Below are the code and all the weights of a small trained network. Each question names an input and a target symbol and asks about switching units off, where a switched-off unit gives its printed mean instead of its output.

import numpy as np


def w(rows, s, z=0):
    codes = np.array(rows[::2]) - 128.0
    scale = np.full(codes.shape[1], s)
    scale[-1] = z or s
    return codes * scale


def f(y):
    return y / 2 * (1 + np.tanh(0.7978845608 * (y + 0.044715 * y**3)))


def softmax(a):
    e = np.exp(a - a.max(-1, keepdims=True))
    return e / e.sum(-1, keepdims=True)


def log_softmax(a):
    a = a - a.max(-1, keepdims=True)
    return a - np.log(np.exp(a).sum(-1, keepdims=True))


def net(x, mask):
    ids = ['αβγδεζηθλμξπστφω'.index(c) for c in x.split()]
    T = len(ids)
    res = E[ids] + P[:T]
    u = 0
    for l in range(2):
        r = res
        for j in range(3):
            rows = slice(4 * j, 4 * j + 4)
            q, k, v = (r @ M[l][rows].T for M in (Q, K, V))
            z = softmax(np.where(np.tri(T) > 0, q @ k.T / 4**0.5, -1e9)) @ v
            o = O[l][rows]
            res = res + np.where(mask[u + j], z, o[:, -1]) @ o[:, :-1]
        u += 3
        y = f(res @ A[l][:, :-1].T + A[l][:, -1])
        res = res + np.where(mask[u : u + 4], y, B[l][:, -1]) @ B[l][:, :-1]
        u += 4
    return log_softmax(res[-1] @ U[:, :-1].T + U[:, -1])


Q, K, V, O, A, B = {}, {}, {}, {}, {}, {}
E = w([
[175,88,115,73,196,180,125,66],'α',
[99,193,144,229,133,104,129,138],'β',
[50,99,91,103,214,109,118,147],'γ',
[50,71,189,114,160,77,139,147],'δ',
[109,181,182,145,104,132,73,38],'ε',
[165,125,159,74,45,155,106,194],'ζ',
[155,104,141,144,122,53,132,1],'η',
[63,97,88,105,201,112,120,147],'θ',
[160,154,136,138,62,102,189,94],'λ',
[207,67,185,210,175,162,136,65],'μ',
[119,162,98,187,91,127,137,82],'ξ',
[70,164,108,63,148,125,215,114],'π',
[103,58,74,108,176,103,110,121],'σ',
[111,167,94,180,92,132,138,67],'τ',
[77,110,96,114,216,114,140,149],'φ',
[92,77,89,112,190,114,121,132],'ω',
],0.021)
P = w([
[170,118,1,245,59,28,68,174],'0',
[166,169,48,195,129,35,137,192],'1',
[158,152,81,152,140,53,156,163],'2',
[147,137,111,131,148,63,161,156],'3',
[124,116,103,115,149,74,162,137],'4',
[112,99,116,108,145,85,158,120],'5',
[95,74,108,101,142,95,156,110],'6',
[73,51,96,94,135,100,147,97],'7',
[60,32,99,94,129,114,142,79],'8',
[40,57,79,96,152,113,153,89],'9',
[27,36,87,100,155,119,152,70],'10',
],0.0078)
Q[0] = w([
[110,94,117,193,117,88,186,129],'L0H1',
[150,90,92,45,111,125,92,129],'L0H1',
[101,124,149,120,158,67,132,140],'L0H1',
[141,158,146,161,140,146,218,116],'L0H1',
[83,83,128,81,237,17,70,83],'L0H2',
[68,115,96,12,153,207,147,116],'L0H2',
[148,158,143,164,103,247,52,110],'L0H2',
[89,166,166,172,71,148,2,194],'L0H2',
[30,139,60,84,130,7,186,77],'L0H3',
[128,56,198,32,226,220,195,145],'L0H3',
[184,47,78,102,158,112,101,111],'L0H3',
[105,29,130,194,210,93,128,102],'L0H3',
],0.008)
K[0] = w([
[196,71,187,162,161,15,162,168],'L0H1',
[149,98,131,142,179,88,88,139],'L0H1',
[74,78,120,122,60,95,102,119],'L0H1',
[147,114,53,88,86,129,180,150],'L0H1',
[73,99,179,131,151,91,113,67],'L0H2',
[81,113,113,59,105,237,117,133],'L0H2',
[254,189,124,92,158,177,27,107],'L0H2',
[109,181,152,126,151,65,16,215],'L0H2',
[28,100,118,94,11,94,217,23],'L0H3',
[103,101,139,111,152,214,208,187],'L0H3',
[180,14,51,99,125,190,184,108],'L0H3',
[128,54,177,178,151,188,191,96],'L0H3',
],0.0077)
V[0] = w([
[182,136,17,198,84,97,168,218],'L0H1',
[111,170,140,161,139,106,175,183],'L0H1',
[128,154,51,159,93,150,217,86],'L0H1',
[145,77,159,137,119,29,133,148],'L0H1',
[142,250,192,134,81,123,180,76],'L0H2',
[108,161,162,124,210,128,180,56],'L0H2',
[73,220,80,210,107,195,73,98],'L0H2',
[132,180,2,105,179,175,71,80],'L0H2',
[137,151,81,92,92,73,186,111],'L0H3',
[66,225,134,27,94,24,75,171],'L0H3',
[151,143,127,188,52,199,173,108],'L0H3',
[132,82,179,207,91,120,135,124],'L0H3',
],0.0067)
O[0] = w([
[184,112,35,151,44,131,119,105,159],'L0H1',
[130,166,46,170,160,150,91,118,117],'L0H1',
[152,54,153,186,160,103,95,145,157],'L0H1',
[211,149,58,128,123,188,190,101,251],'L0H1',
[25,180,156,83,141,184,163,143,85],'L0H2',
[167,156,92,155,80,183,133,170,182],'L0H2',
[129,127,78,86,182,142,127,181,112],'L0H2',
[187,142,64,67,107,251,112,17,137],'L0H2',
[109,29,115,158,1,118,121,74,209],'L0H3',
[143,43,70,144,28,159,155,67,199],'L0H3',
[153,85,228,128,97,133,187,85,70],'L0H3',
[200,138,164,154,101,76,174,101,179],'L0H3',
],0.006,0.003)
A[0] = w([
[202,108,131,2,142,173,197,129,80],'L0N1',
[230,125,104,117,75,159,67,243,105],'L0N2',
[129,177,165,146,40,75,104,106,117],'L0N3',
[96,159,161,22,171,196,144,103,2],'L0N4',
],0.0096,0.0039)
B[0] = w([
[100,120,50,225,165,207,47,214,162],'L0N1',
[112,220,204,37,123,126,137,128,188],'L0N2',
[178,168,34,238,138,150,80,185,253],'L0N3',
[45,83,254,84,146,141,214,93,170],'L0N4',
],0.0088,0.0057)
Q[1] = w([
[203,254,216,167,75,151,91,151],'L1H1',
[148,222,118,152,133,245,12,138],'L1H1',
[149,212,101,173,146,127,55,64],'L1H1',
[217,105,117,19,161,144,93,27],'L1H1',
[159,144,74,68,130,113,156,72],'L1H2',
[140,111,69,117,153,31,113,185],'L1H2',
[222,113,186,190,106,151,157,161],'L1H2',
[105,105,88,115,108,121,44,169],'L1H2',
[174,128,127,103,108,147,166,136],'L1H3',
[76,138,157,141,125,190,98,78],'L1H3',
[110,171,43,136,181,105,131,69],'L1H3',
[88,158,109,126,76,91,174,114],'L1H3',
],0.0085)
K[1] = w([
[179,228,163,155,108,127,111,129],'L1H1',
[86,184,170,117,101,186,96,79],'L1H1',
[120,148,140,187,141,134,117,5],'L1H1',
[195,84,124,90,154,113,95,65],'L1H1',
[147,112,166,144,100,116,46,131],'L1H2',
[163,92,137,93,135,159,139,181],'L1H2',
[129,169,76,151,137,138,170,142],'L1H2',
[92,82,141,132,136,131,115,149],'L1H2',
[145,140,87,122,109,134,148,130],'L1H3',
[144,102,150,103,103,149,97,128],'L1H3',
[114,129,146,149,124,125,76,91],'L1H3',
[131,153,114,129,112,144,174,115],'L1H3',
],0.012)
V[1] = w([
[87,142,181,145,123,36,6,31],'L1H1',
[222,123,97,170,163,181,219,84],'L1H1',
[182,220,157,114,96,150,158,110],'L1H1',
[64,151,158,102,160,135,180,66],'L1H1',
[96,125,108,160,137,208,51,178],'L1H2',
[130,127,127,132,184,136,118,45],'L1H2',
[131,153,171,119,59,170,85,91],'L1H2',
[77,171,81,120,140,103,206,133],'L1H2',
[215,106,102,77,203,116,183,129],'L1H3',
[138,125,128,87,68,67,82,73],'L1H3',
[117,65,162,68,118,119,2,90],'L1H3',
[116,239,167,172,124,174,62,72],'L1H3',
],0.0073)
O[1] = w([
[245,79,75,146,71,217,214,157,182],'L1H1',
[47,118,209,69,112,191,18,91,179],'L1H1',
[83,33,81,152,199,138,105,45,102],'L1H1',
[196,161,133,191,3,105,43,120,10],'L1H1',
[23,220,145,179,146,231,51,176,201],'L1H2',
[116,33,84,144,196,157,140,63,132],'L1H2',
[146,160,153,88,105,174,71,104,131],'L1H2',
[71,156,66,145,76,30,158,76,132],'L1H2',
[210,208,59,71,154,189,147,136,55],'L1H3',
[205,14,135,50,107,120,141,131,160],'L1H3',
[97,87,48,84,141,65,154,223,52],'L1H3',
[164,63,208,165,168,15,11,60,254],'L1H3',
],0.0052,0.0053)
A[1] = w([
[87,157,207,103,115,141,129,3,131],'L1N1',
[243,125,138,216,81,122,72,186,2],'L1N2',
[117,122,253,49,146,161,199,75,42],'L1N3',
[56,128,228,33,151,119,201,162,80],'L1N4',
],0.007,0.0064)
B[1] = w([
[114,92,135,104,128,160,176,147,255],'L1N1',
[43,199,53,145,154,114,204,156,153],'L1N2',
[83,210,46,71,122,78,125,123,162],'L1N3',
[248,162,80,152,173,92,36,100,155],'L1N4',
],0.011,0.0073)
U = w([
[82,154,108,148,147,191,109,148,80],'α',
[156,183,74,244,62,140,56,39,155],'β',
[101,139,60,135,117,138,112,132,83],'γ',
[72,148,120,146,129,135,215,172,125],'δ',
[90,76,151,141,141,57,54,138,117],'ε',
[172,225,187,103,12,151,54,185,254],'ζ',
[122,135,138,136,108,135,126,122,107],'η',
[111,143,79,133,110,138,112,127,78],'θ',
[165,82,246,157,75,219,185,110,172],'λ',
[174,175,177,145,172,148,168,100,116],'μ',
[120,130,135,136,113,129,122,119,102],'ξ',
[1,129,121,83,56,157,172,104,99],'π',
[140,107,109,118,135,157,147,140,122],'σ',
[124,116,145,134,118,131,115,129,127],'τ',
[97,188,83,113,109,105,110,78,92],'φ',
[133,140,101,133,116,149,135,123,91],'ω',
],0.0075,0.0088)

Each question gives the input, a string of symbols that net reads in full, and the target symbol t.
The units are the heads (4 rows each of Q, K, V and O) and the neurons (one row each of A and B). Each row of codes is followed by its name. A weight is (code - 128) times the scale printed after its matrix; where a second scale follows, it is the last column's (O, A, B and U).
mask holds one flag per unit, layer by layer, with each layer's heads first. A switched-off unit (its flag False) gives its mean, the last column of its rows in O or B, instead of its output. The means were averaged over made-up inputs and are rounded, as every weight is.
A unit's drop is (log p(t) with every unit on - log p(t) with that unit switched off) / (log p(t) with every unit on - log p(t) with every unit switched off).
The circuit of an input: a set's keep is (log p(t) with only the set's units on - log p(t) with every unit switched off) / (log p(t) with every unit on - log p(t) with every unit switched off). Starting from the 12 units with the biggest drops (on a tie, the unit counted first), units are removed one at a time, each time the one whose removal leaves the highest keep (on an exact tie, the one counted first), for as long as the keep stays at least 0.8.
circuit, biggest first: the units of the circuit, biggest drop first
unit that matters most: the unit with the biggest drop
top k neurons: the k neurons with the biggest drops, biggest first
k most important neurons of layer l: the k neurons of layer l with the biggest drops, biggest first
which heads matter: for each layer, one digit per head in row order, 1 if its drop is at least 0.15 and else 0, layers parted by /
input ε φ σ φ ε ε ω ε β γ, target ε: circuit, biggest first	(L1H3)
input δ ζ γ γ γ λ θ δ θ θ, target δ: circuit, biggest first	(L1H3; L1H1)
input ε ζ η σ ω δ δ γ, target δ: circuit, biggest first	(L0H2; L1H1)
input ζ ε δ μ μ ε λ, target β: 3 most important neurons of layer 0	(L0N3; L0N4; L0N2)
input τ ω λ ξ σ ξ, target λ: circuit, biggest first	(L0H3; L1H3; L1N1)
input ε ξ τ ζ δ δ, target δ: 2 most important neurons of layer 0	(L0N2; L0N4)
input ζ ε σ ω ε ε ε ζ, target ε: circuit, biggest first	(L0H1; L1H1; L1N4)
input φ σ ζ ζ ξ γ, target ζ: which heads matter	000 / 110
input ζ δ ε ε ε ω φ, target ε: which heads matter	100 / 001
input ζ σ π, target π: which heads matter	111 / 100
input ε δ ξ σ β ε α, target α: circuit, biggest first	(L0N1; L0H3)
input ξ δ μ, target μ: which heads matter	001 / 000
input ε ω ε γ ε, target π: circuit, biggest first	(L0H2; L0N4; L1N3; L0H1)
input ε η τ ε σ η, target λ: top 3 neurons	(L0N1; L1N1; L1N3)
input ε θ γ, target ε: which heads matter	000 / 001
input ε δ ζ ε ζ τ δ, target ζ: unit that matters most	L1H2
input σ σ ζ ε ε λ θ π ε, target π: 2 most important neurons of layer 0	(L0N4; L0N3)
input τ θ ε ε ε θ π π α, target α: which heads matter	010 / 001
input σ μ δ α τ β ε δ α α σ, target α: circuit, biggest first	(L0N1; L1H2; L0H3; L0N4)
input λ ω δ γ σ γ τ ζ λ, target λ: which heads matter	001 / 101
input ε ε ε ε ε τ ω, target ε: which heads matter	000 / 001
input β ζ ε ζ ξ ξ ζ θ φ, target ζ: circuit, biggest first	(L1H2; L1H1)
input θ γ ω ξ π, target π: unit that matters most	L0H3
input σ ε ε θ, target ε: which heads matter	100 / 001
input ζ ε α ζ δ ε, target λ: top 2 neurons	(L0N3; L1N1)
input ζ δ ε ε η ε σ ε, target φ: which heads matter	110 / 000
input τ ζ ε δ γ ε τ, target λ: unit that matters most	L0N3
input ζ σ φ, target ζ: 2 most important neurons of layer 0	(L0N3; L0N2)
input ε ε ε σ, target ε: which heads matter	000 / 001
